Here is a tiny trained network, its code and every weight. The questions are about switching its units off for an input and a target symbol, where a switched-off unit gives its printed mean instead of its output.

import numpy as np


def w(rows, s, z=0):
    codes = np.array(rows[::2]) - 128.0
    scale = np.full(codes.shape[1], s)
    scale[-1] = z or s
    return codes * scale


def f(y):
    return np.maximum(y, 0)


def softmax(a):
    e = np.exp(a - a.max(-1, keepdims=True))
    return e / e.sum(-1, keepdims=True)


def log_softmax(a):
    a = a - a.max(-1, keepdims=True)
    return a - np.log(np.exp(a).sum(-1, keepdims=True))


def net(x, mask):
    ids = ['βγδθμξστφψω'.index(c) for c in x.split()]
    T = len(ids)
    res = E[ids] + P[:T]
    u = 0
    for l in range(3):
        r = res
        for j in range(2):
            rows = slice(2 * j, 2 * j + 2)
            q, k, v = (r @ M[l][rows].T for M in (Q, K, V))
            z = softmax(np.where(np.tri(T) > 0, q @ k.T / 2**0.5, -1e9)) @ v
            o = O[l][rows]
            res = res + np.where(mask[u + j], z, o[:, -1]) @ o[:, :-1]
        u += 2
        y = f(res @ A[l][:, :-1].T + A[l][:, -1])
        res = res + np.where(mask[u : u + 4], y, B[l][:, -1]) @ B[l][:, :-1]
        u += 4
    return log_softmax(res[-1] @ U[:, :-1].T + U[:, -1])


Q, K, V, O, A, B = {}, {}, {}, {}, {}, {}
E = w([
[253,176,40,211,156,132,104,115,153,132,139],'β',
[227,211,93,121,193,138,40,178,128,243,141],'γ',
[92,85,223,129,144,103,238,49,205,80,82],'δ',
[100,84,117,168,113,155,189,119,126,30,147],'θ',
[111,84,49,21,193,88,87,189,191,77,167],'μ',
[69,157,120,40,121,129,20,174,73,142,86],'ξ',
[138,183,199,153,161,199,121,81,87,120,58],'σ',
[81,72,63,141,68,17,79,215,135,174,223],'τ',
[102,148,177,222,45,81,96,56,129,165,58],'φ',
[79,42,202,186,144,56,101,217,70,153,103],'ψ',
[142,195,71,15,45,223,166,43,195,135,104],'ω',
],0.0049)
P = w([
[104,160,101,115,155,143,128,135,114,76,159],'0',
[173,68,88,125,65,67,106,92,176,166,47],'1',
[176,180,169,87,86,54,127,172,104,85,88],'2',
[80,161,102,191,146,132,157,132,141,130,135],'3',
[118,89,189,81,153,224,44,150,61,155,163],'4',
[190,162,184,97,46,45,138,166,150,108,98],'5',
[61,183,95,185,165,118,170,147,149,147,131],'6',
[186,2,135,139,79,115,48,42,175,234,77],'7',
[177,165,164,90,69,68,136,173,121,100,97],'8',
[53,201,104,194,175,109,182,167,151,171,140],'9',
[104,62,160,57,151,252,35,126,85,174,151],'10',
[186,167,169,87,61,63,134,172,134,108,97],'11',
],0.0082)
Q[0] = w([
[60,141,106,183,167,168,158,87,141,136,161],'0.h0',
[202,115,155,68,86,89,95,163,115,123,87],'0.h0',
[34,254,71,212,170,55,221,208,168,75,134],'0.h1',
[126,121,65,205,107,65,143,87,227,144,87],'0.h1',
],0.008)
K[0] = w([
[39,219,141,193,188,170,210,192,100,91,181],'0.h0',
[211,41,116,66,76,98,52,63,157,164,82],'0.h0',
[80,238,95,180,150,74,222,164,152,130,117],'0.h1',
[7,255,175,127,227,212,143,223,83,119,200],'0.h1',
],0.0069)
V[0] = w([
[110,193,61,170,199,128,87,213,61,117,213],'0.h0',
[54,196,150,177,204,215,227,133,81,59,185],'0.h0',
[95,106,240,253,93,60,89,152,49,180,67],'0.h1',
[176,127,77,236,90,82,181,61,224,165,142],'0.h1',
],0.0063)
O[0] = w([
[100,185,27,164,215,172,77,167,106,140,171,56],'0.h0',
[80,160,138,162,205,210,169,99,100,74,155,2],'0.h0',
[123,127,189,227,75,150,104,229,196,141,32,171],'0.h1',
[201,141,130,245,77,100,145,44,253,128,213,136],'0.h1',
],0.0054,0.0046)
A[0] = w([
[130,3,161,94,131,186,20,22,124,209,129,248],'0.n0',
[123,231,5,45,220,180,77,101,106,128,230,251],'0.n1',
[44,119,134,96,205,234,62,247,31,142,54,239],'0.n2',
[62,63,89,163,159,76,226,198,147,67,218,151],'0.n3',
],0.0051,0.0021)
B[0] = w([
[147,3,95,148,133,192,38,83,133,210,179,254],'0.n0',
[166,224,103,74,210,104,107,105,43,138,204,203],'0.n1',
[130,150,108,87,201,178,101,212,49,105,44,211],'0.n2',
[51,51,47,151,228,66,237,171,184,100,194,164],'0.n3',
],0.0051,0.0043)
Q[1] = w([
[160,157,120,128,97,3,172,147,169,100,82],'1.h0',
[233,140,200,59,53,8,145,140,160,113,10],'1.h0',
[100,115,56,192,148,77,177,112,216,122,70],'1.h1',
[184,180,203,83,85,74,141,175,167,105,80],'1.h1',
],0.0055)
K[1] = w([
[140,199,171,91,128,97,192,119,107,47,138],'1.h0',
[156,153,172,87,133,143,137,85,101,62,138],'1.h0',
[77,147,134,255,122,101,211,210,144,90,172],'1.h1',
[145,177,126,61,131,77,87,161,93,121,151],'1.h1',
],0.0069)
V[1] = w([
[154,133,56,95,134,29,148,106,140,180,254],'1.h0',
[16,155,152,97,146,227,207,35,105,61,184],'1.h0',
[48,53,181,115,89,42,191,118,190,141,87],'1.h1',
[222,94,181,136,89,177,121,11,168,192,59],'1.h1',
],0.0053)
O[1] = w([
[111,209,105,136,70,44,254,121,160,231,253,176],'1.h0',
[122,96,249,95,60,151,72,167,170,6,223,44],'1.h0',
[73,90,240,62,196,75,157,102,157,155,50,2],'1.h1',
[181,162,243,86,153,86,41,28,89,168,125,38],'1.h1',
],0.0039,0.0034)
A[1] = w([
[84,76,68,170,112,122,184,212,160,81,171,148],'1.n0',
[148,151,105,77,193,98,161,172,74,144,52,208],'1.n1',
[111,111,109,85,120,121,87,241,109,113,3,251],'1.n2',
[183,85,230,122,154,121,63,138,196,140,217,151],'1.n3',
],0.0044,0.0028)
B[1] = w([
[89,72,58,140,117,155,187,188,168,126,218,221],'1.n0',
[170,180,162,59,196,102,238,155,43,145,92,204],'1.n1',
[141,98,83,55,77,144,99,216,132,31,34,253],'1.n2',
[119,200,174,129,87,196,62,2,198,51,221,196],'1.n3',
],0.0041,0.0059)
Q[2] = w([
[96,107,107,141,141,211,77,92,95,202,84],'2.h0',
[33,54,3,162,210,181,132,106,134,130,196],'2.h0',
[169,131,82,215,75,225,112,166,209,134,144],'2.h1',
[77,136,122,161,208,147,103,63,35,155,125],'2.h1',
],0.0048)
K[2] = w([
[120,2,136,157,97,129,94,61,167,177,114],'2.h0',
[97,105,122,157,168,96,148,87,161,191,124],'2.h0',
[120,106,117,152,86,97,164,154,165,49,153],'2.h1',
[125,118,145,134,133,107,123,106,131,199,75],'2.h1',
],0.0074)
V[2] = w([
[124,142,116,137,231,210,143,150,78,74,123],'2.h0',
[254,188,140,252,112,167,78,93,122,157,123],'2.h0',
[66,80,136,179,74,81,174,150,201,82,124],'2.h1',
[112,140,114,219,215,131,144,147,152,136,180],'2.h1',
],0.0056)
O[2] = w([
[160,84,140,121,194,116,83,90,89,144,173,254],'2.h0',
[254,171,140,188,68,111,99,185,115,85,131,20],'2.h0',
[142,62,57,174,165,172,98,77,228,109,118,103],'2.h1',
[151,111,174,156,196,140,132,196,149,163,94,158],'2.h1',
],0.0058,0.0056)
A[2] = w([
[103,131,123,164,146,146,201,177,158,139,47,109],'2.n0',
[124,155,141,215,113,124,103,74,254,81,79,235],'2.n1',
[155,176,158,53,82,55,148,118,81,68,102,253],'2.n2',
[97,212,142,196,180,162,252,69,109,85,96,96],'2.n3',
],0.0051,0.0026)
B[2] = w([
[178,71,174,55,115,206,135,181,163,96,85,197],'2.n0',
[33,235,97,190,193,19,76,130,215,61,60,213],'2.n1',
[77,166,95,124,32,104,160,133,29,111,122,255],'2.n2',
[223,91,247,115,88,213,3,84,103,32,247,208],'2.n3',
],0.0056,0.0051)
U = w([
[252,140,72,220,137,84,119,84,149,121,180,156],'β',
[198,166,163,184,140,57,166,193,85,206,137,171],'γ',
[101,120,241,89,191,131,95,84,217,94,155,212],'δ',
[141,39,97,145,132,236,71,50,128,116,179,52],'θ',
[74,104,119,71,215,17,167,43,68,197,130,138],'μ',
[55,175,60,100,78,59,207,164,72,80,48,14],'ξ',
[218,81,232,99,98,216,58,144,72,31,147,111],'σ',
[33,128,80,179,98,154,191,155,165,254,131,195],'τ',
[23,214,83,195,126,92,65,143,184,50,78,235],'φ',
[166,94,123,91,156,185,179,225,178,131,28,6],'ψ',
[92,191,153,89,50,132,166,34,130,123,217,124],'ω',
],0.0051,0.0013)

Each question gives the input, a string of symbols that net reads in full, and the target symbol t.
The units are the heads (2 rows each of Q, K, V and O) and the neurons (one row each of A and B). Each row of codes is followed by its name. A weight is (code - 128) times the scale printed after its matrix; where a second scale follows, it is the last column's (O, A, B and U).
mask holds one flag per unit, layer by layer, with each layer's heads first. A switched-off unit (its flag False) gives its mean, the last column of its rows in O or B, instead of its output. The means were averaged over made-up inputs and are rounded, as every weight is.
A unit's drop is (log p(t) with every unit on - log p(t) with that unit switched off) / (log p(t) with every unit on - log p(t) with every unit switched off).
The circuit of an input: a set's keep is (log p(t) with only the set's units on - log p(t) with every unit switched off) / (log p(t) with every unit on - log p(t) with every unit switched off). Starting from the 12 units with the biggest drops (on a tie, the unit counted first), units are removed one at a time, each time the one whose removal leaves the highest keep (on an exact tie, the one counted first), for as long as the keep stays at least 0.8.
circuit, biggest first: the units of the circuit, biggest drop first
unit that matters most: the unit with the biggest drop
k most important neurons: the k neurons with the biggest drops, biggest first
top k neurons in layer l: the k neurons of layer l with the biggest drops, biggest first
which heads matter: for each layer, one digit per head in row order, 1 if its drop is at least 0.15 and else 0, layers parted by /
input θ β γ ω, target ω: 2 most important neurons : 2.n3, 0.n1
input γ σ γ γ ξ σ γ μ θ θ δ μ, target β: which heads matter : 11 / 01 / 10
input σ ω θ φ τ, target ω: top neuron in layer 0 : 0.n0
input ξ δ ω ψ ψ β σ δ, target ψ: circuit, biggest first : 0.h1, 1.n2
input ψ μ σ φ θ ω σ μ σ μ β ω, target μ: which heads matter : 11 / 01 / 10
input φ γ ξ τ σ ψ γ ψ μ ω ξ, target ψ: circuit, biggest first : 0.h1, 1.h0, 0.n2, 1.n2
input φ ω φ τ φ β, target ξ: which heads matter : 00 / 11 / 10
input σ ξ φ σ, target σ: which heads matter : 10 / 00 / 00
input θ μ ξ φ σ, target μ: which heads matter : 11 / 11 / 00
input θ ψ ψ φ φ σ σ ξ γ ω σ, target ξ: which heads matter : 10 / 11 / 11
input ω φ μ ψ σ θ σ β σ β ψ γ, target ω: which heads matter : 11 / 10 / 00
input θ τ θ ξ δ ω, target δ: which heads matter : 10 / 11 / 11
input ω θ δ, target ω: which heads matter : 01 / 10 / 00
input ψ τ γ β μ σ φ ψ σ μ, target μ: unit that matters most : 0.n1
input β σ ξ, target γ: which heads matter : 11 / 11 / 11
input γ β μ, target β: 2 most important neurons : 0.n1, 0.n2
input ψ τ γ τ, target τ: 2 most important neurons : 0.n3, 1.n0
input σ τ σ θ β γ, target σ: which heads matter : 10 / 10 / 10
input ξ γ ω τ σ θ σ δ σ, target θ: 2 most important neurons : 0.n1, 0.n2
input ω ψ θ, target ω: top 2 neurons in layer 0 : 0.n1, 0.n2
input φ σ σ δ φ ψ β β ω φ β, target β: unit that matters most : 0.h1
input θ σ σ β θ ω γ φ φ, target δ: which heads matter : 11 / 11 / 11
input τ τ σ, target ψ: top 2 neurons in layer 0 : 0.n1, 0.n3
input σ ω φ γ σ β β σ ψ σ ξ ψ, target σ: which heads matter : 10 / 10 / 10
input τ φ γ, target ψ: which heads matter : 10 / 01 / 01
input ξ ψ γ θ σ φ, target θ: top 2 neurons in layer 1 : 1.n1, 1.n0
input φ σ φ, target ξ: 2 most important neurons : 2.n2, 0.n0
input β γ μ τ μ ξ, target γ: unit that matters most : 0.h0
